Below are the code and all the weights of a small trained network. Each question names an input and a target symbol and asks about switching units off, where a switched-off unit gives its printed mean instead of its output.

import numpy as np


def w(rows, s, z=0):
    codes = np.array(rows[::2]) - 128.0
    scale = np.full(codes.shape[1], s)
    scale[-1] = z or s
    return codes * scale


def norm(h):
    return h / np.sqrt((h * h).mean(-1, keepdims=True) + 1e-5)


def f(y):
    return y / 2 * (1 + np.tanh(0.7978845608 * (y + 0.044715 * y**3)))


def softmax(a):
    e = np.exp(a - a.max(-1, keepdims=True))
    return e / e.sum(-1, keepdims=True)


def log_softmax(a):
    a = a - a.max(-1, keepdims=True)
    return a - np.log(np.exp(a).sum(-1, keepdims=True))


def net(x, mask):
    ids = ['αβγδεζηθξπτψω'.index(c) for c in x.split()]
    T = len(ids)
    res = E[ids] + P[:T]
    u = 0
    for l in range(2):
        r = norm(res)
        for j in range(2):
            rows = slice(2 * j, 2 * j + 2)
            q, k, v = (r @ M[l][rows].T for M in (Q, K, V))
            z = softmax(np.where(np.tri(T) > 0, q @ k.T / 2**0.5, -1e9)) @ v
            o = O[l][rows]
            res = res + np.where(mask[u + j], z, o[:, -1]) @ o[:, :-1]
        u += 2
        y = f(norm(res) @ A[l][:, :-1].T + A[l][:, -1])
        res = res + np.where(mask[u : u + 4], y, B[l][:, -1]) @ B[l][:, :-1]
        u += 4
    return log_softmax(norm(res)[-1] @ U[:, :-1].T + U[:, -1])


Q, K, V, O, A, B = {}, {}, {}, {}, {}, {}
E = w([
[127,113,52],'α',
[212,138,174],'β',
[65,147,203],'γ',
[107,130,40],'δ',
[80,174,111],'ε',
[59,255,178],'ζ',
[176,92,19],'η',
[147,136,2],'θ',
[189,148,112],'ξ',
[164,215,132],'π',
[178,96,40],'τ',
[151,113,179],'ψ',
[142,196,100],'ω',
],0.0068)
P = w([
[95,98,162],'0',
[3,252,58],'1',
[30,240,105],'2',
[124,219,92],'3',
[180,184,42],'4',
[159,210,171],'5',
[118,209,101],'6',
[151,167,37],'7',
[141,189,174],'8',
[210,115,163],'9',
[138,150,71],'10',
[232,139,95],'11',
],0.0045)
Q[0] = w([
[51,38,121],'L0H1',
[255,165,103],'L0H1',
[70,163,76],'L0H2',
[180,206,70],'L0H2',
],0.011)
K[0] = w([
[184,233,98],'L0H1',
[7,80,100],'L0H1',
[85,43,146],'L0H2',
[38,149,114],'L0H2',
],0.011)
V[0] = w([
[173,33,127],'L0H1',
[200,239,211],'L0H1',
[169,2,142],'L0H2',
[15,7,151],'L0H2',
],0.0075)
O[0] = w([
[145,44,103,74],'L0H1',
[254,130,86,121],'L0H1',
[190,14,124,2],'L0H2',
[162,61,227,40],'L0H2',
],0.0058,0.0073)
A[0] = w([
[97,86,193,2],'L0N1',
[100,192,231,82],'L0N2',
[204,184,62,255],'L0N3',
[255,130,232,113],'L0N4',
],0.0085,0.00091)
B[0] = w([
[179,183,159,107],'L0N1',
[143,109,24,197],'L0N2',
[144,188,232,255],'L0N3',
[30,118,2,116],'L0N4',
],0.0099,0.0054)
Q[1] = w([
[162,51,179],'L1H1',
[95,177,146],'L1H1',
[62,119,153],'L1H2',
[106,255,71],'L1H2',
],0.022)
K[1] = w([
[80,213,67],'L1H1',
[189,89,119],'L1H1',
[206,151,120],'L1H2',
[98,6,128],'L1H2',
],0.021)
V[1] = w([
[47,209,169],'L1H1',
[70,71,156],'L1H1',
[154,123,3],'L1H2',
[92,71,135],'L1H2',
],0.021)
O[1] = w([
[104,252,153,134],'L1H1',
[98,93,172,124],'L1H1',
[236,171,137,254],'L1H2',
[111,116,180,152],'L1H2',
],0.019,0.0061)
A[1] = w([
[144,132,70,147],'L1N1',
[223,186,2,252],'L1N2',
[196,57,33,70],'L1N3',
[110,232,195,84],'L1N4',
],0.014,0.0032)
B[1] = w([
[103,118,154,145],'L1N1',
[73,42,63,253],'L1N2',
[109,254,196,166],'L1N3',
[211,173,156,182],'L1N4',
],0.021,0.014)
U = w([
[100,69,137,176],'α',
[43,181,207,130],'β',
[41,72,1,93],'γ',
[38,104,145,197],'δ',
[130,168,118,131],'ε',
[170,209,232,11],'ζ',
[142,135,125,4],'η',
[230,56,36,147],'θ',
[95,184,65,92],'ξ',
[118,158,106,129],'π',
[96,49,151,165],'τ',
[106,184,94,97],'ψ',
[200,97,215,209],'ω',
],0.0097,0.0032)

Each question gives the input, a string of symbols that net reads in full, and the target symbol t.
The units are the heads (2 rows each of Q, K, V and O) and the neurons (one row each of A and B). Each row of codes is followed by its name. A weight is (code - 128) times the scale printed after its matrix; where a second scale follows, it is the last column's (O, A, B and U).
mask holds one flag per unit, layer by layer, with each layer's heads first. A switched-off unit (its flag False) gives its mean, the last column of its rows in O or B, instead of its output. The means were averaged over made-up inputs and are rounded, as every weight is.
A unit's drop is (log p(t) with every unit on - log p(t) with that unit switched off) / (log p(t) with every unit on - log p(t) with every unit switched off).
The circuit of an input: a set's keep is (log p(t) with only the set's units on - log p(t) with every unit switched off) / (log p(t) with every unit on - log p(t) with every unit switched off). Starting from all 12 units, units are removed one at a time, each time the one whose removal leaves the highest keep (on an exact tie, the one counted first), for as long as the keep stays at least 0.8.
units of the circuit, in order: the units of the circuit, biggest drop first
top k neurons: the k neurons with the biggest drops, biggest first
top k neurons in layer l: the k neurons of layer l with the biggest drops, biggest first
which heads matter: for each layer, one digit per head in row order, 1 if its drop is at least 0.15 and else 0, layers parted by /
drop of u: that unit's drop, to one decimal
input δ ξ ζ π α β η α, target β: units of the circuit, in order	[L0H1; L1H2; L1N2]
input ψ τ β ζ ξ, target ω: top 2 neurons	[L0N4; L0N3]
input ψ π ζ ζ ξ β ξ η ψ, target ω: top neuron in layer 0	[L0N4]
input β ε β, target θ: units of the circuit, in order	[L0H2; L0H1; L1H1]
input ξ π η ε, target γ: which heads matter	11 / 00
input δ π ζ β γ, target β: units of the circuit, in order	[L0H1; L0H2; L1H2; L1N2]
input ξ ε ψ α ξ ψ η π ψ γ, target γ: which heads matter	11 / 00
input β ζ ζ, target θ: which heads matter	11 / 01
input ψ π π ψ ξ ξ β ω β α ε, target ω: units of the circuit, in order	[L0H2; L1N2; L1H1]
input γ β ψ, target θ: which heads matter	01 / 01
input β π β, target θ: top 3 neurons	[L0N4; L1N2; L1N4]
input θ η τ ψ β θ ψ β α τ β α, target ζ: top 2 neurons	[L0N2; L0N3]
input θ η α τ ψ ξ ξ, target ζ: which heads matter	11 / 10
input ξ π β ξ β α δ θ, target γ: units of the circuit, in order	[L1N2]
input β ψ ξ ξ ψ ζ α η α ζ ε, target θ: top 2 neurons	[L0N4; L1N2]
input ψ ψ ω β β ε β τ γ, target ω: top 3 neurons	[L0N4; L0N3; L1N2]
input ψ δ π ω δ ε δ, target ω: top 3 neurons	[L0N4; L0N3; L1N2]
input ξ ξ ω, target γ: top 3 neurons	[L0N3; L1N2; L0N2]
input ψ π β ξ ψ θ η π π β ω π, target ω: top 2 neurons	[L0N4; L0N3]
input θ β ψ ψ β β β, target ζ: top 2 neurons	[L0N3; L0N2]
input β δ ξ ω ζ η ξ ε θ β β ξ, target θ: top neuron	[L0N4]
input β ψ π ζ β π β η δ β ζ π, target θ: top 3 neurons	[L0N4; L1N2; L1N4]
input ξ β α π β ω η η ψ β ξ, target γ: top 3 neurons	[L0N3; L1N2; L0N2]
input θ π η, target ζ: top 2 neurons	[L0N2; L0N3]
input δ ε ξ τ ξ θ θ, target β: drop of L1N2	0.1
input ψ θ β ζ α ψ, target ω: drop of L0H2	1.4
